Here is a tiny trained network, its code and every weight. The questions are about switching its units off for an input and a class, where a switched-off unit gives its printed mean instead of its output.

import numpy as np


def w(rows, s, z=0):
    codes = np.array(rows[::2]) - 128.0
    scale = np.full(codes.shape[1], s)
    scale[-1] = z or s
    return codes * scale


def f(y):
    return y / 2 * (1 + np.tanh(0.7978845608 * (y + 0.044715 * y**3)))


def log_softmax(a):
    a = a - a.max(-1, keepdims=True)
    return a - np.log(np.exp(a).sum(-1, keepdims=True))


def net(x, mask):
    res = np.array(x, float).reshape(1, 2) / 4 @ E
    y = f(res @ A[0][:, :-1].T + A[0][:, -1])
    res = res + np.where(mask, y, B[0][:, -1]) @ B[0][:, :-1]
    return log_softmax(res[-1] @ U[:, :-1].T + U[:, -1])


A, B = {}, {}
E = w([
[35,40,37,68,43,203,52,189,2],'x0',
[210,89,82,82,170,60,230,190,105],'x1',
],0.0082)
A[0] = w([
[103,173,150,207,125,119,95,104,146,211],'n1',
[119,63,24,30,106,109,120,195,83,205],'n2',
[95,169,175,188,102,175,109,103,145,167],'n3',
[154,166,157,123,184,90,169,103,170,172],'n4',
[79,115,108,129,94,184,100,134,83,215],'n5',
[191,163,169,159,254,56,195,107,197,221],'n6',
[70,78,101,86,55,161,75,143,108,254],'n7',
],0.01,0.0052)
B[0] = w([
[103,177,132,190,67,152,171,86,151,170],'n1',
[131,68,46,61,214,112,169,184,99,229],'n2',
[114,164,137,136,67,107,116,60,186,168],'n3',
[187,126,166,184,121,190,123,131,72,195],'n4',
[102,206,148,95,123,78,159,151,106,200],'n5',
[229,125,218,254,195,203,136,147,118,255],'n6',
[111,177,124,72,127,57,114,121,42,228],'n7',
],0.0095,0.018)
U = w([
[175,135,232,216,171,194,138,145,93,149],'0',
[85,68,75,96,111,152,145,96,150,4],'1',
[84,111,142,176,54,156,123,76,199,97],'2',
[70,117,54,4,186,65,129,184,30,178],'3',
[113,65,112,85,83,138,85,136,149,1],'4',
[163,44,89,103,211,164,152,210,164,192],'5',
[83,118,129,101,113,119,99,199,173,29],'6',
[46,209,149,78,2,80,115,66,106,179],'7',
],0.0064,0.0029)

Each question gives the input, the list of numbers given to net, and the class t.
The units are the neurons (one row each of A and B). Each row of codes is followed by its name. A weight is (code - 128) times the scale printed after its matrix; where a second scale follows, it is the last column's (A, B and U).
mask holds one flag per neuron, in row order. A switched-off neuron (its flag False) gives its mean, the last column of its row in B, instead of its output. The means were averaged over made-up inputs and are rounded, as every weight is.
A unit's drop is (log p(t) with every unit on - log p(t) with that unit switched off) / (log p(t) with every unit on - log p(t) with every unit switched off).
The circuit of an input: a set's keep is (log p(t) with only the set's units on - log p(t) with every unit switched off) / (log p(t) with every unit on - log p(t) with every unit switched off). Starting from all 7 units, units are removed one at a time, each time the one whose removal leaves the highest keep (on an exact tie, the one counted first), for as long as the keep stays at least 0.8.
circuit, biggest first: the units of the circuit, biggest drop first
unit that matters most: the unit with the biggest drop
top k neurons: the k neurons with the biggest drops, biggest first
drop of u: that unit's drop, to one decimal
input [2,4], class 3: unit that matters most -> n6
input [-3,-6], class 2: circuit, biggest first -> [n3; n6; n7; n1]
input [-3,-8], class 2: top 2 neurons -> [n7; n5]
input [7,-7], class 3: top 2 neurons -> [n2; n7]
input [-2,-4], class 2: top 2 neurons -> [n6; n7]
input [1,5], class 5: top 2 neurons -> [n7; n5]
input [1,7], class 5: top 2 neurons -> [n7; n5]
input [1,-5], class 7: drop of n6 -> 0.1
input [0,-4], class 7: drop of n6 -> 0.4
input [-1,-4], class 7: drop of n6 -> 0.7
